Below is a small trained network, with its code and all its weights. Each question gives an input and a class and asks what happens when units are switched off, that is, made to give their printed mean instead of their output.

import numpy as np


def w(rows, s, z=0):
    codes = np.array(rows[::2]) - 128.0
    scale = np.full(codes.shape[1], s)
    scale[-1] = z or s
    return codes * scale


def f(y):
    return np.maximum(y, 0)


def log_softmax(a):
    a = a - a.max(-1, keepdims=True)
    return a - np.log(np.exp(a).sum(-1, keepdims=True))


def net(x, mask):
    res = np.array(x, float).reshape(1, 7) / 4 @ E
    y = f(res @ A[0][:, :-1].T + A[0][:, -1])
    res = res + np.where(mask, y, B[0][:, -1]) @ B[0][:, :-1]
    return log_softmax(res[-1] @ U[:, :-1].T + U[:, -1])


A, B = {}, {}
E = w([
[93,42,75,78,255],'x0',
[99,56,204,142,113],'x1',
[122,117,109,142,118],'x2',
[44,192,174,232,222],'x3',
[78,115,81,137,94],'x4',
[123,121,117,132,122],'x5',
[103,123,109,136,112],'x6',
],0.0086)
A[0] = w([
[78,37,164,172,215,82],'N1',
[129,83,107,62,153,210],'N2',
[155,154,101,90,109,88],'N3',
[152,69,54,83,112,223],'N4',
[132,234,94,125,54,162],'N5',
[153,129,161,96,69,131],'N6',
[134,179,70,186,195,206],'N7',
[139,134,133,162,193,72],'N8',
[85,70,148,110,221,92],'N9',
[137,162,182,160,106,223],'N10',
[70,176,103,144,197,122],'N11',
[86,40,156,166,164,153],'N12',
[144,133,106,119,83,156],'N13',
[143,195,90,221,146,186],'N14',
[90,166,45,77,193,160],'N15',
[117,158,86,92,211,137],'N16',
[132,124,170,121,46,164],'N17',
[11,169,206,103,144,172],'N18',
[83,61,115,148,156,210],'N19',
[67,127,161,164,155,156],'N20',
[151,116,85,114,153,40],'N21',
[118,82,116,91,157,252],'N22',
[220,105,92,81,75,215],'N23',
[59,124,164,159,165,156],'N24',
[87,63,119,88,152,225],'N25',
[163,165,85,168,183,140],'N26',
[236,182,167,92,109,244],'N27',
[137,87,146,108,127,38],'N28',
[95,142,223,139,48,250],'N29',
[144,148,126,98,58,135],'N30',
],0.012,0.0037)
B[0] = w([
[238,188,79,85,85,234],'N1',
[66,20,228,37,194,210],'N2',
[142,55,79,66,164,165],'N3',
[151,52,171,74,178,229],'N4',
[119,187,40,76,96,225],'N5',
[207,78,89,204,82,186],'N6',
[88,118,217,96,1,230],'N7',
[162,133,140,121,100,181],'N8',
[216,169,134,77,62,225],'N9',
[74,208,62,195,139,198],'N10',
[167,143,194,128,56,224],'N11',
[222,207,108,92,95,204],'N12',
[164,102,49,135,111,175],'N13',
[3,213,176,72,56,222],'N14',
[110,52,211,167,58,220],'N15',
[120,55,231,204,60,210],'N16',
[194,74,89,196,88,198],'N17',
[156,217,143,232,98,213],'N18',
[224,203,200,84,69,201],'N19',
[195,213,153,178,112,201],'N20',
[46,56,187,139,176,154],'N21',
[155,61,217,47,180,207],'N22',
[222,58,91,94,122,247],'N23',
[201,223,140,158,89,209],'N24',
[170,101,199,36,174,211],'N25',
[88,112,212,101,59,189],'N26',
[86,109,28,133,102,225],'N27',
[133,136,182,67,133,146],'N28',
[79,114,116,240,84,225],'N29',
[148,106,47,146,49,191],'N30',
],0.006,0.011)
U = w([
[254,190,75,96,105,146],'0',
[85,63,186,74,195,55],'1',
[21,227,147,140,126,220],'2',
[136,165,199,111,107,251],'3',
[198,70,135,215,100,108],'4',
[169,144,155,20,191,22],'5',
[145,231,127,201,136,7],'6',
],0.0091,0.0023)

Each question gives the input, the list of numbers given to net, and the class t.
The units are the neurons (one row each of A and B). Each row of codes is followed by its name. A weight is (code - 128) times the scale printed after its matrix; where a second scale follows, it is the last column's (A, B and U).
mask holds one flag per neuron, in row order. A switched-off neuron (its flag False) gives its mean, the last column of its row in B, instead of its output. The means were averaged over made-up inputs and are rounded, as every weight is.
A unit's drop is (log p(t) with every unit on - log p(t) with that unit switched off) / (log p(t) with every unit on - log p(t) with every unit switched off).
The circuit of an input: a set's keep is (log p(t) with only the set's units on - log p(t) with every unit switched off) / (log p(t) with every unit on - log p(t) with every unit switched off). Starting from the 12 units with the biggest drops (on a tie, the unit counted first), units are removed one at a time, each time the one whose removal leaves the highest keep (on an exact tie, the one counted first), for as long as the keep stays at least 0.8.
units of the circuit, in order: the units of the circuit, biggest drop first
k most important neurons: the k neurons with the biggest drops, biggest first
drop of u: that unit's drop, to one decimal
input [-5,2,2,-4,4,-1,5], class 4: units of the circuit, in order	N29, N17
input [7,4,1,3,-4,-7,-6], class 0: units of the circuit, in order	N1
input [8,-3,1,8,-3,5,0], class 3: 3 most important neurons	N16, N7, N15
input [0,7,4,-7,-4,-5,-7], class 4: 2 most important neurons	N6, N17
input [8,-2,-2,5,-3,6,7], class 3: 2 most important neurons	N16, N15
input [-7,2,0,8,-3,3,-2], class 6: 3 most important neurons	N18, N20, N24
input [0,8,-1,3,-7,-1,0], class 6: 3 most important neurons	N23, N29, N18
input [-1,0,-7,5,1,-1,6], class 2: 2 most important neurons	N14, N23
input [5,-1,0,0,7,8,7], class 1: 2 most important neurons	N15, N2
input [-8,3,2,-7,3,6,0], class 4: 2 most important neurons	N29, N17
input [-2,2,1,-6,0,4,1], class 4: drop of N1	0.2
input [-3,6,4,1,-8,-6,-4], class 6: drop of N15	0.1
input [-2,7,4,-2,-8,-5,-8], class 4: drop of N11	0.0
input [0,8,-1,3,6,8,-3], class 6: drop of N29	0.3
input [0,-8,-1,8,7,7,1], class 2: units of the circuit, in order	N14
input [-4,1,-2,4,-7,-1,3], class 6: 2 most important neurons	N2, N18
